4 -20 40 10 1 5
6 -21 33 3 -18 13
6 -20 38 6 -9 9
3 -21 42 10 8 2
-8 -23 6 1 -4 -39
-41 12 15 -9 -12 -6
3 -21 41 11 10 -1
-37 -20 -5 12 -9 -16
4 -22 19 -14 -29 16
->
5 13 9 2 -39 -6 -1 -16 16
1 -18 -9 8 -4 -12 10 -9 -29
10 3 6 10 1 -9 11 12 -14
40 33 38 42 6 15 41 -5 19
-20 -21 -20 -21 -23 12 -21 -20 -22
4 6 6 3 -8 -41 3 -37 4

39 21 26
-41 9 -14
->
26 -14
21 9
39 -41

9 12
28 33
18 35
16 28
11 16
30 27
-1 -1
27 28
2 2
->
12 33 35 28 16 27 -1 28 2
9 28 18 16 11 30 -1 27 2

2 -9
-1 -5
8 -22
-43 -18
-30 6
->
-9 -5 -22 -18 6
2 -1 8 -43 -30

0 4 30
-3 4 -1
20 -20 5
5 1 33
17 -16 17
11 -6 31
->
30 -1 5 33 17 31
4 4 -20 1 -16 -6
0 -3 20 5 17 11

-13 -22 -38 1 2 32 18
-4 -6 -7 10 40 35 -8
-16 6 36 -10 31 2 -15
14 1 -2 34 -1 28 4
10 10 13 -4 -23 23 23
-11 -22 0 4 -18 -16 3
0 -19 -15 24 -3 -11 -3
-18 -42 -21 -14 -5 34 -3
-6 14 23 -24 -5 -36 -8
17 -18 -16 8 22 29 -35
3 9 -37 18 -4 9 30
21 17 -14 -13 4 -33 -20
->
18 -8 -15 4 23 3 -3 -3 -8 -35 30 -20
32 35 2 28 23 -16 -11 34 -36 29 9 -33
2 40 31 -1 -23 -18 -3 -5 -5 22 -4 4
1 10 -10 34 -4 4 24 -14 -24 8 18 -13
-38 -7 36 -2 13 0 -15 -21 23 -16 -37 -14
-22 -6 6 1 10 -22 -19 -42 14 -18 9 17
-13 -4 -16 14 10 -11 0 -18 -6 17 3 21

31 16 37 -33
0 -10 15 2
->
-33 2
37 15
16 -10
31 0
---
33 -1 12 41 -17
-29 18 -1 -40 2
->
-29 18 -1 -40 2
33 -1 12 41 -17

17 -9 -1 -13 -5 -18 5 -10 -2 -12
-40 20 15 25 9 43 -17 35 4 14
33 -17 -15 -20 -7 -36 15 -31 -3 -9
22 -12 -7 -14 -4 -24 9 -18 -2 -10
->
33 -17 -15 -20 -7 -36 15 -31 -3 -9
22 -12 -7 -14 -4 -24 9 -18 -2 -10
17 -9 -1 -13 -5 -18 5 -10 -2 -12
-40 20 15 25 9 43 -17 35 4 14

16 12 -14 -4 -6 -14 -14
-14 32 -16 -8 -18 -8 -39
->
-14 32 -16 -8 -18 -8 -39
16 12 -14 -4 -6 -14 -14

-8 0 8 -4 19 -25 9 -23 8 7 -26 6
-11 -4 14 -9 27 -22 14 -23 2 8 -15 7
-5 6 -2 2 8 -23 0 -16 11 0 -37 1
-9 8 -14 0 -4 -4 -5 16 -8 -30 -21 -8
40 6 -10 -15 -5 23 10 6 13 -12 -5 18
->
-9 8 -14 0 -4 -4 -5 16 -8 -30 -21 -8
40 6 -10 -15 -5 23 10 6 13 -12 -5 18
-5 6 -2 2 8 -23 0 -16 11 0 -37 1
-8 0 8 -4 19 -25 9 -23 8 7 -26 6
-11 -4 14 -9 27 -22 14 -23 2 8 -15 7

13 -11 31 20 -7 5
15 -33 22 15 -1 4
-13 43 4 -2 10 -7
11 -28 16 11 2 2
6 -29 -8 -3 -5 4
->
6 -29 -8 -3 -5 4
-13 43 4 -2 10 -7
11 -28 16 11 2 2
15 -33 22 15 -1 4
13 -11 31 20 -7 5

0 4 6 -3 5 7 6 -2 -2 -2 9
-4 -10 4 2 -10 3 -11 0 -2 -2 2
-3 5 11 -9 5 13 7 -7 0 0 16
4 6 -18 2 5 -20 3 3 7 7 -22
-3 5 29 -9 7 33 12 -8 -9 -9 41
6 10 -9 1 10 -10 10 2 3 3 -10
->
4 6 -18 2 5 -20 3 3 7 7 -22
6 10 -9 1 10 -10 10 2 3 3 -10
-4 -10 4 2 -10 3 -11 0 -2 -2 2
0 4 6 -3 5 7 6 -2 -2 -2 9
-3 5 11 -9 5 13 7 -7 0 0 16
-3 5 29 -9 7 33 12 -8 -9 -9 41
---
-3 39 20 28
20 15 4 -6
-9 -15 16 9
11 -13 -3 -14
->
-3 15 16 -14

5 21 36 30 26
32 9 1 2 10
16 3 17 7 13
12 22 15 23 15
->
5 9 17 23

12 -9 -1 11 1
17 5 -35 17 -37
8 -2 -14 8 -13
12 -4 -9 12 -10
6 1 -21 7 -20
->
12 5 -14 12 -20

1 3 21 -2
3 -1 2 -3
13 -36 6 -5
->
1 -1 6

-24 -35 6 19 7
-20 -17 -37 -36 -38
->
-24 -17

-6 42
2 -40
-10 37
->
-6 -40
---
-25 26 -13
7 20 -35
4 9 16
-6 32 -18
->
-25 26
7 20
4 9

-5 5 -2
1 3 3
4 -1 -22
-4 1 32
->
-5 5
1 3
4 -1

43 37 19 -25
-14 19 -2 1
15 -28 -14 18
6 40 -16 13
->
43 37
-14 19
15 -28

1 -3 0
21 37 -2
1 17 4
-3 1 1
2 -5 6
->
1 -3
21 37
1 17

-10 5
-12 42
5 -21
-14 22
-1 -32
->
-10 5
-12 42
5 -21

8 35
7 35
9 33
8 34
->
8 35
7 35
9 33

16 26 5 -27
-33 1 2 18
34 -4 -2 -17
->
16 26
-33 1
34 -4
---
-1 -19 3 -4
14 7 -2 37
16 0 -13 -6
11 8 -2 38
13 8 0 36
9 0 -12 2
1 -15 7 -8
5 -19 6 -1
17 -1 -15 -7
10 -3 -13 3
21 4 -3 33
0 -17 3 -3
->
-4 -1 -19 3
37 14 7 -2
-6 16 0 -13
38 11 8 -2
36 13 8 0
2 9 0 -12
-8 1 -15 7
-1 5 -19 6
-7 17 -1 -15
3 10 -3 -13
33 21 4 -3
-3 0 -17 3

22 -3 8 -22 31 5 -9
17 1 -11 21 -22 0 0
-15 -28 -11 -4 -10 7 -17
-9 -2 -17 17 -33 8 -3
-6 16 14 -6 33 3 13
->
-9 22 -3 8 -22 31 5
0 17 1 -11 21 -22 0
-17 -15 -28 -11 -4 -10 7
-3 -9 -2 -17 17 -33 8
13 -6 16 14 -6 33 3

-12 -27 -26 3 27 10 -11 -22 12 -9
-12 -6 -29 8 19 16 10 -7 0 3
19 -26 16 -22 15 5 10 0 -8 12
8 19 12 1 -20 -1 6 9 5 4
-22 17 2 7 -6 -14 -11 16 6 -3
3 10 4 -1 -2 0 -27 -14 3 -2
3 -14 -30 -3 26 20 -18 -38 -6 2
5 14 -11 8 -13 10 11 6 -4 12
-13 18 36 2 -22 -34 4 33 9 -17
->
-9 -12 -27 -26 3 27 10 -11 -22 12
3 -12 -6 -29 8 19 16 10 -7 0
12 19 -26 16 -22 15 5 10 0 -8
4 8 19 12 1 -20 -1 6 9 5
-3 -22 17 2 7 -6 -14 -11 16 6
-2 3 10 4 -1 -2 0 -27 -14 3
2 3 -14 -30 -3 26 20 -18 -38 -6
12 5 14 -11 8 -13 10 11 6 -4
-17 -13 18 36 2 -22 -34 4 33 9

4 12 -5 -21 8 -3 -1 -8 3
30 -17 -14 11 -22 -1 15 -22 30
-36 -3 -28 7 18 6 -1 12 4
-34 -7 -6 -6 10 -7 11 7 25
30 18 -9 13 -19 25 29 10 -13
9 20 -7 -17 39 16 29 -5 0
-23 -13 -17 -2 32 5 0 27 16
->
3 4 12 -5 -21 8 -3 -1 -8
30 30 -17 -14 11 -22 -1 15 -22
4 -36 -3 -28 7 18 6 -1 12
25 -34 -7 -6 -6 10 -7 11 7
-13 30 18 -9 13 -19 25 29 10
0 9 20 -7 -17 39 16 29 -5
16 -23 -13 -17 -2 32 5 0 27

-31 -29 1 25 1 -7 15
-36 -16 10 -28 15 3 -11
->
15 -31 -29 1 25 1 -7
-11 -36 -16 10 -28 15 3

17 -4 29 -11 4
-2 3 5 -21 -17
10 -5 9 -6 4
2 9 35 -21 -15
8 4 31 -33 -19
-13 14 11 -15 -22
11 -5 9 -26 -11
0 10 35 -5 -5
->
4 17 -4 29 -11
-17 -2 3 5 -21
4 10 -5 9 -6
-15 2 9 35 -21
-19 8 4 31 -33
-22 -13 14 11 -15
-11 11 -5 9 -26
-5 0 10 35 -5

4 5 -14 -1 -14 -5 2 33 -8 -3 4
25 -14 19 7 -9 3 -20 -14 -4 -9 -5
->
4 4 5 -14 -1 -14 -5 2 33 -8 -3
-5 25 -14 19 7 -9 3 -20 -14 -4 -9
